Below is a small trained network, with its code and all its weights. Each question gives an input and a target symbol and asks what happens when units are switched off, that is, made to give their printed mean instead of their output.

import numpy as np


def w(rows, s, z=0):
    codes = np.array(rows[::2]) - 128.0
    scale = np.full(codes.shape[1], s)
    scale[-1] = z or s
    return codes * scale


def norm(h):
    return h / np.sqrt((h * h).mean(-1, keepdims=True) + 1e-5)


def f(y):
    return y / 2 * (1 + np.tanh(0.7978845608 * (y + 0.044715 * y**3)))


def softmax(a):
    e = np.exp(a - a.max(-1, keepdims=True))
    return e / e.sum(-1, keepdims=True)


def log_softmax(a):
    a = a - a.max(-1, keepdims=True)
    return a - np.log(np.exp(a).sum(-1, keepdims=True))


def net(x, mask):
    ids = ['ΓΔΣΦΨΩαβεζηθλμξπ'.index(c) for c in x.split()]
    T = len(ids)
    res = E[ids] + P[:T]
    u = 0
    for l in range(2):
        r = norm(res)
        for j in range(2):
            rows = slice(2 * j, 2 * j + 2)
            q, k, v = (r @ M[l][rows].T for M in (Q, K, V))
            z = softmax(np.where(np.tri(T) > 0, q @ k.T / 2**0.5, -1e9)) @ v
            o = O[l][rows]
            res = res + np.where(mask[u + j], z, o[:, -1]) @ o[:, :-1]
        u += 2
        y = f(norm(res) @ A[l][:, :-1].T + A[l][:, -1])
        res = res + np.where(mask[u : u + 4], y, B[l][:, -1]) @ B[l][:, :-1]
        u += 4
    return log_softmax(norm(res)[-1] @ U[:, :-1].T + U[:, -1])


Q, K, V, O, A, B = {}, {}, {}, {}, {}, {}
E = w([
[76,126,86],'Γ',
[65,188,125],'Δ',
[91,74,147],'Σ',
[178,117,73],'Φ',
[191,114,108],'Ψ',
[3,100,63],'Ω',
[144,60,141],'α',
[101,175,148],'β',
[19,149,152],'ε',
[112,131,175],'ζ',
[93,183,134],'η',
[199,172,170],'θ',
[122,114,87],'λ',
[109,105,193],'μ',
[165,97,232],'ξ',
[115,73,115],'π',
],0.018)
P = w([
[230,62,107],'0',
[193,68,255],'1',
[131,88,167],'2',
[136,88,169],'3',
[116,95,147],'4',
[156,81,167],'5',
[115,107,139],'6',
[136,90,148],'7',
],0.0088)
Q[0] = w([
[120,87,118],'L0H0',
[66,111,119],'L0H0',
[147,3,150],'L0H1',
[211,197,121],'L0H1',
],0.014)
K[0] = w([
[41,87,158],'L0H0',
[78,118,202],'L0H0',
[220,28,100],'L0H1',
[185,255,144],'L0H1',
],0.0093)
V[0] = w([
[121,174,153],'L0H0',
[89,51,29],'L0H0',
[147,254,58],'L0H1',
[136,62,72],'L0H1',
],0.016)
O[0] = w([
[206,148,100,108],'L0H0',
[118,64,254,124],'L0H0',
[235,77,210,8],'L0H1',
[141,10,90,162],'L0H1',
],0.0098,0.012)
A[0] = w([
[144,25,38,139],'L0N0',
[191,137,235,240],'L0N1',
[248,177,91,247],'L0N2',
[102,90,97,41],'L0N3',
],0.012,0.0012)
B[0] = w([
[109,247,146,254],'L0N0',
[66,172,32,168],'L0N1',
[29,61,176,188],'L0N2',
[88,193,197,181],'L0N3',
],0.011,0.0068)
Q[1] = w([
[50,172,201],'L1H0',
[145,63,93],'L1H0',
[106,185,250],'L1H1',
[101,83,122],'L1H1',
],0.021)
K[1] = w([
[180,62,135],'L1H0',
[54,165,150],'L1H0',
[253,54,122],'L1H1',
[145,157,127],'L1H1',
],0.028)
V[1] = w([
[188,42,85],'L1H0',
[134,140,53],'L1H0',
[99,169,49],'L1H1',
[68,4,147],'L1H1',
],0.017)
O[1] = w([
[179,29,70,68],'L1H0',
[108,103,44,75],'L1H0',
[126,255,62,227],'L1H1',
[193,90,119,255],'L1H1',
],0.014,0.0052)
A[1] = w([
[215,165,156,155],'L1N0',
[6,9,82,121],'L1N1',
[138,196,212,29],'L1N2',
[162,8,132,255],'L1N3',
],0.012,0.0016)
B[1] = w([
[77,79,131,161],'L1N0',
[9,196,211,237],'L1N1',
[232,158,196,195],'L1N2',
[109,171,2,253],'L1N3',
],0.013,0.0045)
U = w([
[127,79,127,90],'Γ',
[131,28,173,252],'Δ',
[174,160,148,45],'Σ',
[141,73,92,89],'Φ',
[130,158,178,56],'Ψ',
[153,101,121,27],'Ω',
[141,153,153,57],'α',
[119,168,80,115],'β',
[141,124,140,56],'ε',
[168,163,97,52],'ζ',
[103,99,82,159],'η',
[178,126,7,165],'θ',
[149,75,120,99],'λ',
[130,149,83,31],'μ',
[21,100,131,128],'ξ',
[207,118,237,253],'π',
],0.015,0.0041)

Each question gives the input, a string of symbols that net reads in full, and the target symbol t.
The units are the heads (2 rows each of Q, K, V and O) and the neurons (one row each of A and B). Each row of codes is followed by its name. A weight is (code - 128) times the scale printed after its matrix; where a second scale follows, it is the last column's (O, A, B and U).
mask holds one flag per unit, layer by layer, with each layer's heads first. A switched-off unit (its flag False) gives its mean, the last column of its rows in O or B, instead of its output. The means were averaged over made-up inputs and are rounded, as every weight is.
A unit's drop is (log p(t) with every unit on - log p(t) with that unit switched off) / (log p(t) with every unit on - log p(t) with every unit switched off).
The circuit of an input: a set's keep is (log p(t) with only the set's units on - log p(t) with every unit switched off) / (log p(t) with every unit on - log p(t) with every unit switched off). Starting from all 12 units, units are removed one at a time, each time the one whose removal leaves the highest keep (on an exact tie, the one counted first), for as long as the keep stays at least 0.8.
units of the circuit, in order: the units of the circuit, biggest drop first
most important unit: the unit with the biggest drop
k most important neurons: the k neurons with the biggest drops, biggest first
k most important neurons of layer l: the k neurons of layer l with the biggest drops, biggest first
heads that matter: for each layer, one digit per head in row order, 1 if its drop is at least 0.15 and else 0, layers parted by /
drop of u: that unit's drop, to one decimal
input π Ψ Δ Φ, target π: 2 most important neurons -> L0N0, L0N3
input θ β π Φ Φ ξ θ β, target θ: 2 most important neurons -> L0N3, L0N1
input π Ψ π θ Ψ, target π: units of the circuit, in order -> L0N0, L0H0, L1H1
input π ζ β π ζ θ η, target π: most important unit -> L0H1
input π ζ ξ, target π: units of the circuit, in order -> L1H0, L0H0, L1H1
input Δ π Φ Γ Ψ Ψ, target Δ: units of the circuit, in order -> L0H1, L1H1, L0N0
input α ξ Γ Γ, target π: 2 most important neurons of layer 0 -> L0N0, L0N1
input π Ω π π θ π β, target π: units of the circuit, in order -> L0H0, L1H1, L0H1
input θ λ θ π π Ψ, target θ: 2 most important neurons -> L0N3, L0N0
input Δ π Ψ, target Δ: units of the circuit, in order -> L0H1, L0N0, L1H1, L0N2
input Δ π Ω β, target Δ: units of the circuit, in order -> L0H1, L1H1, L0N0
input π η π θ, target π: units of the circuit, in order -> L0H0, L1H1
input Δ Δ Φ, target Δ: units of the circuit, in order -> L0H1, L0N0, L1H1
input Δ α Δ η, target Δ: heads that matter -> 11 / 11
input Δ π λ Ω η θ, target Δ: heads that matter -> 11 / 01
input π Ψ π π π Δ Ψ, target π: heads that matter -> 10 / 10
input π Φ π π Σ Ψ Γ Δ, target π: most important unit -> L1H0
input θ π π θ, target θ: heads that matter -> 11 / 11
input θ λ π β Σ Δ Φ, target θ: heads that matter -> 11 / 11
input π π Δ Δ β, target π: most important unit -> L0H0
input θ π π π Ψ, target θ: 3 most important neurons -> L0N0, L0N3, L0N2
input π π π π π π Σ θ, target π: heads that matter -> 11 / 01
input π π β ζ θ Ψ π ξ, target π: heads that matter -> 11 / 01
input θ Σ θ, target θ: 3 most important neurons of layer 0 -> L0N3, L0N0, L0N2
input θ Δ η, target θ: drop of L0N2 -> 0.4
input Δ Σ Δ, target Δ: drop of L1H1 -> 0.9
